Each name stands for a flat space through zero: a line, a plane or more. A row that begins with a name and a colon came from that space; any other row is followed by the name of the space it lies nearest, among the names in its block.
pegus-mor: [ -6 -19 -23  -6   0 -13  45 -20   6   1 -32 -11  27 -11 -47   8  30   8
 -21  16   1  -4]
lib-dusaf: [ 29   5 -22  -4  12   3  47  26  -5 -38 -27 -26  25  24  -4  40  11 -19
  24  -6   4  -3]
lib-dusaf: [ -5 -11  10 -10   8   6   6  -9 -15   5 -22 -22 -16  -6  14   8  -7  -6
  -9  -5  -7  23]
pegus-mor: [-36 -54  -5   3  10 -26  21  -3 -41   2  15   5  22   7 -55  13  12   1
 -20  16  20 -27]
lib-dusaf: [  1  57 -17  -3  -7  -1   7  31  32 -21  36  16  -9  12  -3  18  14  19
  28 -36   8 -68]
tinuf-sar: [ -5 -18   0 -15  13 -13  31 -21 -38   5 -17  -9  17  -7  -7 -11   0   3
 -15  11   8  11]
pefir-lidek: [  0  36  -5  12  14  -3  -3 -16  35  -3 -28 -42 -17 -23  -6   5  17  -8
  10  31 -33 -17]
lib-dusaf: [ 10 -16 -20  -2 -18  13  34  14  12 -20  -8 -16 -18   8  -5  23   3   0
  -7 -17   2  12]
bozi-nifi: [-11 -11   2  -7  23  -9   8   4 -18  -7  -9 -17  11   3 -20  26  12 -11
   5  11  -3 -17]
pefir-lidek: [ -3  -3  17   6 -13   3 -16  -2 -22  18  10  29  -1  13  37 -25 -28   8
  -3 -32  20  24]
tinuf-sar: [-15 -11   7  15 -13   3  11 -46   0  22 -36 -44 -56 -32  28 -33 -22   5
 -34   9 -20  49]
bozi-nifi: [ 31  -5  14 -27  30  25 -21   4  -2 -24 -11 -55 -35 -23  24  15  -9 -37
  10  55 -46  37]
pefir-lidek: [-16  -4  28 -13  -7  10 -51  -8   8  36  13  40  -1  -7  11 -12  -2  12
 -13 -21   2  15]
lib-dusaf: [ -6  -9   6 -53   3  25   6  25   7  -4   2   7 -13   5  -7  57  22   8
  -7 -49   1  -3]
lib-dusaf: [  9  -7  11  28  18 -16 -43   1 -23  -6  34   3  13   0   3 -35 -22 -25
  19  66  -8  -7]
dama-movad: [ 10   4 -20  47 -13  -2   7  10  30 -18 -14 -23  -4  12  -6   8  -1 -15
  14  14  -7  -2]
tinuf-sar: [ 18  27  -4 -26   4 -11  -5   2 -16  -8  58  37  17 -10   0 -44  -4  18
  10  22  10 -34]
bozi-nifi: [  7   3   9   2  -6  12   2   4  -9   1 -12  -7 -17   9  38   0 -21  -3
   2 -27   4  29]
lib-dusaf: [ 23  15 -30   9  -2   3  67  14   4 -37 -38 -45  -4  18   9  30   2  -9
  15 -20   3   2]
pegus-mor: [ 39  23   1  15   8 -10   3  30 -55 -31  44  23  27  38  52 -36 -47 -14
  43   0  30  -5]
dama-movad: [ 48  33 -28  15 -13  11  -7  24  64 -22  -4  22  47  12 -18   6  26  -8
  31  17  -7  -9]
pegus-mor: [-39  -6  16  39   1 -18 -30 -24   4  33 -16  -1  -1  -6 -10 -11  -1   0
  -9   7  -3  -6]
tinuf-sar: [ -6  11  13  17   0   1 -11  -9  -7   9 -11 -14 -23   0  34 -14 -22  -4
   3  -8  -4  17]
dama-movad: [-32  -5  16  27   8 -35  -1 -12 -61  19  22  25  20  18  12 -36 -29   9
   2 -13  35 -22]
dama-movad: [  4 -18 -11 -27  -6  13  30  -5   2 -14  -1 -31 -40 -20  -5  10   3   5
 -22   7 -15  14]
bozi-nifi: [-30   8  14 -10  38 -26  -6 -39 -18  19 -17 -28   3 -34 -25 -10  17  -1
  -9  47 -22 -27]
dama-movad: [-23 -13   4 -75  -5  22  23   8   1   6  14  10 -34 -15 -16  44  26  32
 -31 -58   3 -12]
bozi-nifi: [ 11 -26  -9 -12  14  -4  41 -13 -27 -14 -29 -35   6  -7  -9   4   1 -12
 -11  27  -6  24]
dama-movad: [ -6  13  17   7   6  13 -43  10  34  16 -23   8  10   8   3  31  15 -11
  14 -17 -12   4]
pefir-lidek: [ -7 -24   5  -8 -14   2 -11  -6  -9  14  24  28  -2  -5  -5 -20  -7  12
 -20  -2  10  12]
lib-dusaf: [ 35  -5  -2 -17  41  -9  -5  30 -21 -21  -8  25 102  30 -33  31  28 -32
  39  34  10 -15]
pefir-lidek: [-24 -32   1 -34   4 -20  28 -16 -51  12  30  27  14  -9 -28 -19   3  26
 -29  -2  25 -17]
tinuf-sar: [-34  -2  25 -48  26  -4  18 -15 -43  23 -24  -5  -3  -6   7  26   9  14
 -16 -45   9  -4]
pefir-lidek: [-36   4  33 -34  19  10 -49   0   4  22  18   2 -36 -19  -1  27  11   6
  -7 -14 -18 -21]
lib-dusaf: [ 43 -60 -29  16  -2  10  46  23 -17 -48 -23 -40  16  23 -14  25  -9 -41
   2  41  -2  49]
dama-movad: [-32 -21  -3  13 -14 -14  28 -25 -10  24 -26   3   3  -1 -14  -5   4  19
 -28 -27  17   6]
bozi-nifi: [ -5 -44 -11  20   6 -20 -26  -7  -5 -13  53  -4  -1 -23 -58 -29   4 -14
 -12 100 -17 -25]
dama-movad: [ 13 -20   0 -32   4  17  14 -22   1  -3 -20 -37 -34 -34   4  -5   1  -4
 -26  30 -29  42]
bozi-nifi: [  1  44  15 -16   7  14 -36   7  33  10  -1   8 -10  -7  19  13  11   4
  17 -20 -15 -13]
tinuf-sar: [ 30 -34 -30 -22 -10   3  57  -2  -4 -18 -20   2  37   2 -31   4  18   2
 -18  12  10  28]
pegus-mor: [-30   7  -5   2 -14  12 -11  -3  59   8  -7 -25 -54 -23 -27  35  27  12
 -17 -12 -27 -23]
pegus-mor: [-21 -44  -1 -17  -4  -3  11  -1 -17   5  14   9  -2  -3 -33  13   9   8
 -26  -1   9  -2]
pefir-lidek: [ 12  40 -15   7  32 -18  53   9 -18 -27 -45 -37  35  22   4  30  12 -14
  36 -10   6 -29]
pefir-lidek: [-18  54  10   1  25 -19  -4 -42  14  25 -38 -24   2 -32   3 -19  17  10
   4  17 -23 -24]
bozi-nifi: [-25   8 -10 -10  15 -28  37 -27  -8  15 -28   1  39 -11 -44   3  34  19
 -12   2   8 -35]
pegus-mor: [ -5 -20  -7   2  -4 -11  22 -21  -9  12 -19   6  25  -5 -20 -14   8   7
 -19   9   9  13]
bozi-nifi: [ 17  15  -9 -14  -9  20   8  41  25 -17  -3  21  19  31   1  49  17   0
  21 -54  13  -9]
tinuf-sar: [ 44 -17 -30 -44 -13  16  56  22   2 -26  -6  25  47  16 -21  20  23   8
  -4 -20  20  19]
tinuf-sar: [  5  40  21  54   0  -3 -50   7  -3   2  16  -4 -23  16  64 -35 -47 -17
  35   2  -2   3]
tinuf-sar: [-15   4  13  68   9 -21 -41  -9  -7   6   2 -22 -10   5  14 -27 -28 -26
  18  43 -10  -7]
pegus-mor: [ 43  18   7 -30  27  10   8 -18   1   5 -65  -9  55  -8  17  -2  15 -17
  11  20 -16  49]
dama-movad: [ -4  -5  -2  -4  -5 -11  13 -22  -9  20 -12  24  31  -4  -9 -24   6  16
 -15  -4  14   9]
pefir-lidek: [-32  17  41 -19  12   6 -46  -7 -17  33  11  15 -27  -6  36  -1 -14  10
  -2 -38   0  -3]
pegus-mor: [ 27  45  11  14  21   0 -22  18  -9 -15   2  -6  12  18  45  -7 -21 -22
  45   6  -4  -5]
[ 39  58 -41  24  -9 -11  58 -26  47 -12 -63 -27  34 -10  -1 -24  21   7
  14  16 -10   3]	pegus-mor
[  9  19  -6 -33 -15  18  -7  12  33  -3  29  24 -17 -11  -5   5  15  21
  -4 -20  -4 -16]	tinuf-sar
[ -6  11  36 -25  23  16 -58   6   5  21  -6  13   3  -3  18  22   6 -11
  11 -11 -15   9]	dama-movad
[-17  -2   6 -31  -3  12   6  -8  11  13 -12  -5 -26 -16  -4  21  15  16
 -20 -29  -7   3]	tinuf-sar
[ 24 -21 -24  16   5 -22  20   2 -18 -22  18  12  54   7 -37 -25   4 -11
   8  59  11 -12]	tinuf-sar
[  0  45   5 -13  -2   4 -28 -15  42  20   2  17  -2 -24   2 -17  18  18
   3   0 -16 -17]	bozi-nifi
[ -3   4   2  11 -11   8  -9  -7  18   6  -7 -12 -28  -8  14  -5  -7   1
  -6  -4 -10  14]	tinuf-sar
[ 23  15  -8 -58  -1  41  10  -6  67  -2 -48 -29 -24 -35 -11  45  45   5
 -16  -8 -42  30]	pegus-mor
[ 14 -15   8 -19  32   4 -11 -11 -11 -15  -7 -49 -19 -29  -5   2   1 -28
  -1  71 -39  16]	bozi-nifi
[ 16  -9  -6  31  -1  -1   4  15  -3 -13 -17  -6  24  26   6   9  -9 -22
  17   4   7  16]	tinuf-sar
[  7  -9  -9   0   5  -5  37  21 -37 -25   4 -10   5  26  10  16 -14  -7
  12 -19  20  -5]	pefir-lidek
[-23   2   9 -40  21 -14   2 -11 -25  12  23  15   8 -17 -25  -1  17  18
 -11   4   4 -37]	tinuf-sar
[-12  -9  24  -8   8  10 -41  17 -12   4  27   7 -23   6  16  14 -13  -9
   5  -9  -3  -2]	pegus-mor
[ -6 -29 -15   4  11 -14  -7  18   3 -20  34   6  25   1 -65  20  26 -12
   4  50  -3 -44]	bozi-nifi
[  0   2   0   5 -11   6 -32 -19  46  18  -4   6  -4 -27 -20 -16  17   4
 -14  31 -23   8]	pefir-lidek
[  7 -11 -12 -12  11  -2  16   8   2 -15  -3  -7  19   0 -31  21  20  -7
   2  19  -4 -12]	bozi-nifi
[ 26  53  -1  32  47 -36  -5   4 -27 -19  -9  -6  72  20   7 -20  -2 -29
  59  51   3 -42]	lib-dusaf
[ -3 -16  -2   0 -17  11 -19  16  12  -9  43   8 -35  -3  -5   0  -8   3
  -7   4  -3  -7]	lib-dusaf
[  8  31  16 -60  28  -6  11  20 -54  -3  31  46  43  19  20   5   0  17
  22 -45  32 -33]	tinuf-sar
[ 10  24 -15  14   4 -18  23 -27  12   7 -33  -4  37 -10 -13 -25  15   6
   3  22  -2  -4]	pefir-lidek
[ -1  -5   2  37  -4  18 -23  -1  52   2 -53 -46 -25  -3   1  35   9 -28
   3  12 -34  31]	dama-movad
[ 30  -3 -44  10 -21   7  64  25  24 -39 -20 -14  17  24 -20  31  15  -2
   8 -18  12   0]	lib-dusaf
[ -3 -23   0 -34 -15  22   2  -9  22  12  -8   4 -21 -20 -12  12  16  14
 -31 -13 -10  27]	pegus-mor
[-29  24  23 -17  43 -21 -12 -49 -15  27 -30 -38  -9 -44  -5 -16  14   1
  -8  43 -31 -17]	bozi-nifi
[-39 -17  36  29  23 -12 -56   8 -40   9  31 -15 -34   8  18   3 -32 -23
  11  16  -4 -17]	bozi-nifi
[ 27  12 -25  36 -12 -13  15  -1  15 -13  -3  10  38  10 -10 -29  -1  -4
  15  28   8  -3]	dama-movad
[-24 -66  23 -30 -20  17 -35 -26   4  49  -2  42   1 -22 -23  -9  10  16
 -56  -7   1  54]	lib-dusaf
[ -9   7 -45  10 -47 -29  83 -33  16  24 -23  57  64   6 -45 -39  29  59
 -33 -49  51 -16]	bozi-nifi
[ -8 -19   2 -16  -6  -2 -12 -11   4  18  11  32  20 -11 -26 -11  15  14
 -19   7   5   1]	pefir-lidek
[ 13 -11  -2  25  -1  -6  20 -15 -24  -2 -28 -21   5   6  26 -24 -25 -13
  -1  12   4  38]	tinuf-sar

Each name stands for a flat space through zero: a line, a plane or more. A row that begins with a name and a colon came from that space; any other row is followed by the name of the space it lies nearest, among the names in its block.
natin_gab: [  7  -9 -43 -12  59 -32 -11   1  -2  -5  22 -48  13  43  69  19  20   0
 -23   8  -8  -7]
zipig_kene: [ 11   8   6  10  33  12  12  37  12   7  11  -3  -9  15  -1  28  -1  -4
   3 -16  -6 -16]
dadab_vonug: [ -3 -28 -17 -13 -17   3 -25 -38  -6  18 -58  13  15   7   9 -24  20   9
  -8   8  12  13]
natin_gab: [  3 -17 -27 -31   9 -38 -23 -31  -8   7   5  -4  14   7  33 -20  19  11
 -12   4  -5   2]
logef_paf: [-22  31 -20  61   2   9  29  32  -9 -33  30 -39  56   6  28  32 -26  -9
 -10  -9  32  -4]
logef_paf: [-15  21   8  51 -13  35  25  30   0 -18  -3  -6  23  -1 -15  22 -23  -9
   6  -9  24   0]
zipig_kene: [  6   9   3   1  13  -4   7  16   6  11  16  -7   0  -4  11  18   0   0
  -8  -6  -1 -13]
logef_paf: [-28  28   0  70 -14  23  28  28  -4 -37  24 -25  44   9   1  27 -28 -12
  -1  -3  35   3]
natin_gab: [  4 -18  28 -27 -31  27 -13 -34   4  17 -56   9 -56 -16 -25 -16   8  -6
   0  39 -15  17]
logef_paf: [ -6 -15 -22 -33  24 -74 -27 -37  -6 -33  79 -22   0  33  33 -25  19   4
  -5  17 -21  10]
leva_nibeb: [  4   0 -22   0   7  38  14  14 -17 -25 -51  -3 -17  -3 -16 -12 -23  -7
  26  -4 -14  15]
dadab_vonug: [-18 -11 -14  31   8  19  -8 -20   2  -7 -31 -64   6  43  56  33  14 -16
 -38  53  21  14]
zipig_kene: [ 35  28  18 -18  44   2  26  61  18  40  30   3 -28 -28   3  43  -7   2
  -3 -32 -23 -43]
leva_nibeb: [ 35 -32   1 -59  32  30 -19 -16  10  51 -91 -14 -80   5  21  10  29  -4
 -16  37 -38  -1]
leva_nibeb: [  1  11  -8  -3  14  -3  14  18 -10 -40  29  -2 -16   1 -20 -13 -22  -5
  29 -11 -21   7]
leva_nibeb: [-18   4  25  24 -64   7  -5 -29   6  39 -24  10  38 -36   6   7   8   6
 -34  16  45  -4]
logef_paf: [ 12  28 -46  19  23  21  32  46 -16  18 -33 -28  50 -30  49  34 -22   4
 -17 -31  18 -25]
zipig_kene: [-12   7  28  17  -9   4   6   2   8 -25  35  -8 -23  11 -22   7  -8 -12
   7  18  -3   8]
leva_nibeb: [ -3  -1 -13  16   3  25   7  11  -7 -13 -30   0   7   9  -8  -2 -10  -4
  12  -7   4   8]
dadab_vonug: [ 12  19  18   2 -13  34  22  26   3  25 -30   8 -16 -42 -15  18 -17  -2
   0  -7   0 -14]
logef_paf: [  7 -29  42 -36 -38  18 -24 -37  10  25 -50  55 -54 -14 -61 -38  16   4
  19  14 -17  16]
dadab_vonug: [  7  13 -27  -4  29 -33   8  25  -8 -10  48   5  34  -2  14  -3  -7  10
   9 -41  -4 -16]
natin_gab: [ -3   2 -51  15  63 -37   1  25  -9 -41  57 -29  43  54  41   8   1   2
   6 -29  -2  -4]
logef_paf: [-10   5  37  35 -25  29   3  -2  21  34 -20 -17   1  -1  12  43  12  -9
 -37  31  31  -8]
dadab_vonug: [-17 -18  22  -5 -37  -7 -20 -44   1 -19   4  12 -20   9 -28 -31   8  -3
   7  30  -1  26]
zipig_kene: [ -9 -33 -49  18  22  19 -18 -11 -13 -18 -65   0  37  58  15 -17  14   2
  11 -11  16  22]
natin_gab: [  6   6 -15  15  57  -5   6  28  12   4  25 -53   2  40  57  51  11  -9
 -27  10   0 -17]
dadab_vonug: [-12  -8  51  17 -39  55  -2 -25  16   5 -52 -21 -62   3 -22  19   3 -23
 -15  68   3  22]
leva_nibeb: [ -4  -9 -13   9 -38  33  -4 -21  -9  36 -89   4  31 -27  16  -2   4   7
 -22   8  31   4]
zipig_kene: [  0   5  -7 -16  -7 -23  -2 -15  -7  -1  19 -14   1 -18  20  -6  -1   3
 -12  12  -4  -1]
logef_paf: [-15 -15 -19 -23 -12 -57 -26 -53 -12 -27  45 -13  13  11  24 -36  13   6
  -8  23  -4  18]
natin_gab: [ -2   4  22  -4 -31 -44 -14 -18  14  51  40  30  46 -30  11   2  23  20
 -31 -17  29 -26]
leva_nibeb: [ -3   3  42   4 -11   1  -2  -4  19   8  26   0 -31   2 -17  15   7  -8
  -8  22  -2  -3]
leva_nibeb: [-13  10  48   7 -52 -18  -6 -26  16  29  34   7   5 -32  -5  10  10   2
 -30  24  22  -9]
dadab_vonug: [  9 -11 -46  -9  62 -42 -13  14  -3  -8  36  -6  37  47  39   0  18  11
   2 -36  -5 -11]
zipig_kene: [-10  -7  -3  41  32  21   2  23  10 -22   1 -15   9  59   0  24   5 -11
   6  -3  11   5]
natin_gab: [  1  28   1  14 -23  -8  18  19  -1  35  14   9  50 -52  16  18 -11  12
 -21 -27  28 -28]
natin_gab: [  6 -12 -21 -23  18 -23 -15 -18  -3  12  -2 -20   3   9  40   0  17   5
 -19  12  -6  -2]
dadab_vonug: [-29  35  33  28 -50 -11  23  -8  -6 -51  75 -23  -7 -32 -22  -1 -35 -15
   3  31   6  13]
zipig_kene: [ -9 -13  -5  21 -12  16  -9  -7   1  10 -37  16  29  15  -5  -3  10   4
  -2  -9  24   5]
[  5 -11 -10 -18  22 -54 -25 -21  12  37  38 -16  28  17  59  16  38  12
 -42   6  10 -20]	natin_gab
[ 12  24 -23   3   0  47  33  28 -18   4 -60 -34 -10 -44  22  21 -33  -8
  -6   8  -5  -4]	natin_gab
[ 13 -27   4 -17  26  12 -19  -3  13  21 -36  14 -27  33  -7   1  25   1
   4   0 -12   1]	dadab_vonug
[ 32   3 -49 -32  73 -13   7  36  -7  12  -4 -23  -2   9  48  17   2   6
  -1 -27 -28 -22]	zipig_kene
[  2  -8 -15  -5 -36  39  -1 -21 -13  31 -97   2  10 -36  11  -8  -2   4
 -14  13  16   7]	leva_nibeb
[  8   8  25  19  34  18  13  41  20   0  23  -3 -25  27 -15  35   0 -11
   7  -9  -8 -13]	logef_paf
[ 14  -9  12 -20  21  20  -1   5   8   2 -22  -7 -56  12 -10   7   4 -10
   8  18 -27   4]	leva_nibeb
[  3 -15 -13 -31 -18  -5 -13 -32 -14  -1 -33  11 -11 -16  -4 -35   2   6
   7  10 -12  15]	natin_gab
[  2  13   0 -18 -17  -9   9  -5 -12 -15  16   1 -13 -34 -11 -18 -19   1
  11   2 -15   4]	leva_nibeb
[  0 -11 -21  11  25  -4  -8   7   2   6  -9  -1  29  30  20   7  14   5
  -5 -16  12  -5]	leva_nibeb
[ -9  42  24  66  -8  60  52  72   1 -33   8  10   7 -15 -55  29 -50 -16
  34 -34  14  -6]	natin_gab
[ -4  -5 -19  17  33 -28  -8  13   5  -6  39   0  42  41  20   8  14   6
  -2 -27  13 -10]	leva_nibeb
[-19 -26 -58 -12   8 -26 -23 -50 -30 -59  -9 -40  13  40  39 -40   3  -3
   3  32  -8  40]	zipig_kene
[  7   6 -22  -5  14  14  11   9 -10  -2 -27 -26  -6  -8  25  10 -10  -4
  -6   8  -7   0]	natin_gab
[ -4   0 -29  28  59  38  21  42 -11 -82  -2 -35 -32  66 -16   6 -28 -24
  46  -2 -28  26]	natin_gab
[-14  20  46  17 -19 -20   9   5  14 -23  84   4 -16  -4 -33   7 -10  -8
   6   9  -1  -2]	leva_nibeb
[ -1  -6 -27 -22   4 -31  -9 -18 -15 -19  17   0  11  -1  10 -29  -1   7
   8  -6 -11   8]	logef_paf
[ 10 -14   1 -11  14   9  -9   1   7  17 -27  12 -14  13  -5   0  13   2
   3  -4  -7  -2]	dadab_vonug
[ -6   5  13   8 -38  49  18   6 -16 -36 -45  32 -29 -26 -71 -34 -36  -8
  48  -6 -11  26]	natin_gab
[-14  15  55  25 -59   4   4 -10  17  30  19  24  11 -37 -28  12   1   2
 -18   9  30 -10]	zipig_kene
[-12   5  13   9  -4 -13   0  -6   2 -28  43 -12 -10  12  -7  -1  -4  -8
   4  15  -4   8]	dadab_vonug
[ -2   1   2  16  -7  33   6   0   3  15 -45 -27  -6  -2  21  26   0  -9
 -22  27  12   2]	dadab_vonug
[ -3   8  48  -6 -12 -30  -5  -9  22   8  71   1 -27  -5 -12  13  11  -3
 -13  20  -6 -10]	leva_nibeb
[ 37  -2 -44 -55  17 -15  -3   6 -14  66 -55  23  26 -54  38 -10   9  27
 -14 -42  -8 -30]	zipig_kene
